Here is a tiny trained network, its code and every weight. The questions are about switching its units off for an input and a class, where a switched-off unit gives its printed mean instead of its output.

import numpy as np


def w(rows, s, z=0):
    codes = np.array(rows[::2]) - 128.0
    scale = np.full(codes.shape[1], s)
    scale[-1] = z or s
    return codes * scale


def norm(h):
    return h / np.sqrt((h * h).mean(-1, keepdims=True) + 1e-5)


def f(y):
    return y / 2 * (1 + np.tanh(0.7978845608 * (y + 0.044715 * y**3)))


def log_softmax(a):
    a = a - a.max(-1, keepdims=True)
    return a - np.log(np.exp(a).sum(-1, keepdims=True))


def net(x, mask):
    res = np.array(x, float).reshape(1, 5) / 4 @ E
    u = 0
    for l in range(2):
        y = f(norm(res) @ A[l][:, :-1].T + A[l][:, -1])
        res = res + np.where(mask[u : u + 10], y, B[l][:, -1]) @ B[l][:, :-1]
        u += 10
    return log_softmax(norm(res)[-1] @ U[:, :-1].T + U[:, -1])


A, B = {}, {}
E = w([
[67,176,94,144,15,254],'x0',
[9,150,7,137,86,94],'x1',
[176,122,106,75,35,65],'x2',
[106,124,182,185,55,100],'x3',
[93,246,168,126,144,73],'x4',
],0.0085)
A[0] = w([
[157,157,96,90,152,106,42],'0.n1',
[142,102,154,188,172,144,112],'0.n2',
[173,118,173,137,136,196,149],'0.n3',
[66,99,170,251,121,126,79],'0.n4',
[158,69,122,125,81,99,162],'0.n5',
[98,64,68,134,141,114,81],'0.n6',
[119,156,69,127,123,91,1],'0.n7',
[128,115,89,80,101,183,182],'0.n8',
[145,156,162,108,91,92,78],'0.n9',
[79,177,209,120,127,130,102],'0.n10',
],0.017,0.0064)
B[0] = w([
[104,140,178,129,138,173,145],'0.n1',
[123,101,132,158,188,106,193],'0.n2',
[79,152,220,51,138,165,250],'0.n3',
[111,189,78,85,158,172,211],'0.n4',
[176,130,122,251,133,123,235],'0.n5',
[94,197,77,84,168,156,195],'0.n6',
[107,160,151,108,176,186,157],'0.n7',
[143,125,74,125,66,113,253],'0.n8',
[176,145,146,91,121,109,165],'0.n9',
[125,164,91,177,108,160,217],'0.n10',
],0.014,0.0064)
A[1] = w([
[132,101,37,147,79,135,79],'1.n1',
[159,138,76,8,156,118,132],'1.n2',
[108,181,142,102,44,153,143],'1.n3',
[150,114,158,94,152,98,80],'1.n4',
[136,68,147,166,191,131,57],'1.n5',
[156,141,171,62,107,72,105],'1.n6',
[46,86,76,37,163,94,3],'1.n7',
[184,109,184,78,95,90,83],'1.n8',
[123,115,146,194,201,165,201],'1.n9',
[99,135,152,87,132,205,57],'1.n10',
],0.015,0.006)
B[1] = w([
[55,142,80,156,160,91,206],'1.n1',
[119,196,156,167,185,141,189],'1.n2',
[115,116,90,86,189,70,254],'1.n3',
[134,95,70,197,192,111,144],'1.n4',
[45,75,150,168,180,122,161],'1.n5',
[135,149,163,231,184,160,155],'1.n6',
[244,205,245,116,149,216,159],'1.n7',
[181,146,78,213,115,68,167],'1.n8',
[68,60,111,104,131,113,232],'1.n9',
[174,110,133,57,60,149,189],'1.n10',
],0.012,0.0082)
U = w([
[81,68,198,119,100,164,62],'0',
[108,92,122,14,84,159,80],'1',
[133,85,168,98,73,143,2],'2',
[136,47,170,174,218,78,151],'3',
[100,179,4,144,81,102,197],'4',
[124,204,187,53,165,212,188],'5',
[225,134,172,202,64,75,155],'6',
],0.02,0.0076)

Each question gives the input, the list of numbers given to net, and the class t.
The units are the neurons (one row each of A and B). Each row of codes is followed by its name. A weight is (code - 128) times the scale printed after its matrix; where a second scale follows, it is the last column's (A, B and U).
mask holds one flag per neuron, layer by layer. A switched-off neuron (its flag False) gives its mean, the last column of its row in B, instead of its output. The means were averaged over made-up inputs and are rounded, as every weight is.
A unit's drop is (log p(t) with every unit on - log p(t) with that unit switched off) / (log p(t) with every unit on - log p(t) with every unit switched off).
The circuit of an input: a set's keep is (log p(t) with only the set's units on - log p(t) with every unit switched off) / (log p(t) with every unit on - log p(t) with every unit switched off). Starting from the 12 units with the biggest drops (on a tie, the unit counted first), units are removed one at a time, each time the one whose removal leaves the highest keep (on an exact tie, the one counted first), for as long as the keep stays at least 0.8.
circuit, biggest first: the units of the circuit, biggest drop first
k most important neurons: the k neurons with the biggest drops, biggest first
top k neurons in layer l: the k neurons of layer l with the biggest drops, biggest first
input [6,-4,7,-5,-2], class 4: circuit, biggest first -> [0.n8]
input [-5,8,-5,8,2], class 5: circuit, biggest first -> [0.n5 1.n7]
input [-4,5,6,7,8], class 6: circuit, biggest first -> [0.n9 0.n6 1.n6]
input [2,1,-2,-5,-3], class 5: top 3 neurons in layer 1 -> [1.n7 1.n2 1.n8]
input [-1,3,-1,-7,-4], class 5: 4 most important neurons -> [1.n7 0.n6 0.n5 0.n10]
input [-4,-1,-3,6,6], class 4: 2 most important neurons -> [0.n10 0.n3]
input [-2,-7,-6,4,-1], class 5: 3 most important neurons -> [0.n3 0.n4 0.n5]
input [1,7,-7,1,3], class 5: top 2 neurons in layer 1 -> [1.n7 1.n8]
input [-2,2,6,5,-4], class 6: top 2 neurons in layer 0 -> [0.n5 0.n4]
input [-1,3,-5,1,1], class 5: top 2 neurons in layer 0 -> [0.n4 0.n5]
input [-3,7,0,-3,-5], class 5: top 2 neurons in layer 0 -> [0.n6 0.n10]
input [3,-1,-3,-3,8], class 4: top 2 neurons in layer 0 -> [0.n10 0.n3]
input [6,-4,2,1,-1], class 1: 3 most important neurons -> [0.n3 1.n3 0.n8]
input [-2,2,-1,-8,-3], class 5: circuit, biggest first -> [1.n7]
input [-3,-5,-8,5,-2], class 5: 2 most important neurons -> [0.n3 0.n4]
input [-1,-2,0,8,7], class 4: top 3 neurons in layer 0 -> [0.n10 0.n3 0.n7]
input [-8,5,-3,-7,5], class 5: 2 most important neurons -> [0.n5 1.n7]
input [3,-1,-4,-7,4], class 1: top 2 neurons in layer 1 -> [1.n10 1.n7]
